Below is a small trained network, with its code and all its weights. Each question gives an input and a target symbol and asks what happens when units are switched off, that is, made to give their printed mean instead of their output.

import numpy as np


def w(rows, s, z=0):
    codes = np.array(rows[::2]) - 128.0
    scale = np.full(codes.shape[1], s)
    scale[-1] = z or s
    return codes * scale


def norm(h):
    return h / np.sqrt((h * h).mean(-1, keepdims=True) + 1e-5)


def f(y):
    return y / 2 * (1 + np.tanh(0.7978845608 * (y + 0.044715 * y**3)))


def softmax(a):
    e = np.exp(a - a.max(-1, keepdims=True))
    return e / e.sum(-1, keepdims=True)


def log_softmax(a):
    a = a - a.max(-1, keepdims=True)
    return a - np.log(np.exp(a).sum(-1, keepdims=True))


def net(x, mask):
    ids = ['ΔΘΩαβεητ'.index(c) for c in x.split()]
    T = len(ids)
    res = E[ids] + P[:T]
    q, k, v = (norm(res) @ M[0].T for M in (Q, K, V))
    z = softmax(np.where(np.tri(T) > 0, q @ k.T / 2**0.5, -1e9)) @ v
    res = res + np.where(mask[0], z, O[0][:, -1]) @ O[0][:, :-1]
    y = f(norm(res) @ A[0][:, :-1].T + A[0][:, -1])
    res = res + np.where(mask[1:9], y, B[0][:, -1]) @ B[0][:, :-1]
    return log_softmax(norm(res)[-1] @ U[:, :-1].T + U[:, -1])


Q, K, V, O, A, B = {}, {}, {}, {}, {}, {}
E = w([
[137,154,68,238,169,144],'Δ',
[111,214,2,73,150,66],'Θ',
[100,62,70,154,54,106],'Ω',
[106,127,160,167,143,57],'α',
[102,130,159,167,138,62],'β',
[123,153,228,135,109,8],'ε',
[103,134,161,171,137,61],'η',
[103,123,159,167,143,61],'τ',
],0.0094)
P = w([
[141,143,172,254,51,197],'0',
[21,147,186,124,140,218],'1',
[48,126,166,104,152,145],'2',
[73,118,154,101,166,109],'3',
[92,110,142,97,182,104],'4',
[100,93,131,88,180,83],'5',
[112,84,128,89,182,74],'6',
[126,63,119,87,184,63],'7',
],0.0057)
Q[0] = w([
[213,49,114,196,72,3],'head 1',
[159,75,198,210,245,84],'head 1',
],0.0034)
K[0] = w([
[199,166,71,4,15,137],'head 1',
[215,225,120,82,167,162],'head 1',
],0.0037)
V[0] = w([
[214,109,205,190,181,194],'head 1',
[185,253,4,52,252,174],'head 1',
],0.0058)
O[0] = w([
[110,120,161,162,120,5,116],'head 1',
[158,143,49,122,113,129,2],'head 1',
],0.013,0.0068)
A[0] = w([
[118,172,16,177,158,91,106],'neuron 1',
[108,114,141,165,11,103,71],'neuron 2',
[232,139,61,116,108,158,242],'neuron 3',
[179,158,208,26,154,142,210],'neuron 4',
[78,78,196,135,158,114,148],'neuron 5',
[178,143,150,197,159,71,116],'neuron 6',
[150,86,105,41,151,176,1],'neuron 7',
[254,188,85,49,48,205,219],'neuron 8',
],0.0088,0.0022)
B[0] = w([
[192,119,137,74,136,145,160],'neuron 1',
[104,164,140,158,229,105,136],'neuron 2',
[142,164,167,156,146,92,138],'neuron 3',
[107,48,153,105,111,128,163],'neuron 4',
[165,150,126,113,109,90,254],'neuron 5',
[89,86,140,91,89,137,171],'neuron 6',
[108,138,85,109,159,161,130],'neuron 7',
[38,39,247,150,132,36,138],'neuron 8',
],0.012,0.0099)
U = w([
[114,160,108,136,102,188,12],'Δ',
[136,178,108,149,93,186,33],'Θ',
[143,25,161,6,136,126,100],'Ω',
[118,160,84,152,106,170,42],'α',
[253,238,94,100,177,151,210],'β',
[23,68,44,130,154,218,161],'ε',
[115,164,94,147,110,186,36],'η',
[62,179,187,211,149,72,251],'τ',
],0.0077,0.0028)

Each question gives the input, a string of symbols that net reads in full, and the target symbol t.
The units are the heads (2 rows each of Q, K, V and O) and the neurons (one row each of A and B). Each row of codes is followed by its name. A weight is (code - 128) times the scale printed after its matrix; where a second scale follows, it is the last column's (O, A, B and U).
mask holds one flag per unit, heads first, then neurons. A switched-off unit (its flag False) gives its mean, the last column of its rows in O or B, instead of its output. The means were averaged over made-up inputs and are rounded, as every weight is.
A unit's drop is (log p(t) with every unit on - log p(t) with that unit switched off) / (log p(t) with every unit on - log p(t) with every unit switched off).
The circuit of an input: a set's keep is (log p(t) with only the set's units on - log p(t) with every unit switched off) / (log p(t) with every unit on - log p(t) with every unit switched off). Starting from all 9 units, units are removed one at a time, each time the one whose removal leaves the highest keep (on an exact tie, the one counted first), for as long as the keep stays at least 0.8.
circuit, biggest first: the units of the circuit, biggest drop first
k most important neurons: the k neurons with the biggest drops, biggest first
drop when u is switched off: that unit's drop, to one decimal
input Δ Θ τ η η, target β: most important neuron : neuron 6
input Θ Ω Δ Ω α, target ε: circuit, biggest first : head 1; neuron 5
input Ω Θ Δ ε η β Δ Δ, target β: 2 most important neurons : neuron 1; neuron 3
input Δ α η Δ η Θ α, target β: circuit, biggest first : head 1; neuron 4
input Θ β τ α Ω τ τ, target ε: circuit, biggest first : head 1; neuron 7; neuron 1
input Θ Δ τ, target β: circuit, biggest first : head 1; neuron 6
input Ω Θ η, target ε: 2 most important neurons : neuron 5; neuron 1
input ε Ω Θ, target ε: circuit, biggest first : head 1; neuron 5; neuron 1
input Θ τ Ω τ Δ α α τ, target β: 2 most important neurons : neuron 6; neuron 8
input ε η Δ τ Δ Ω Δ, target Ω: 2 most important neurons : neuron 6; neuron 1
input Ω Θ β η Δ β, target β: 2 most important neurons : neuron 6; neuron 8
input Θ Δ β, target β: drop when head 1 is switched off : 0.9
input β τ Ω, target τ: drop when neuron 6 is switched off : 0.3
input ε τ ε Ω Θ, target ε: drop when neuron 5 is switched off : 0.5
input α Θ Δ Δ α, target β: drop when neuron 4 is switched off : 0.1
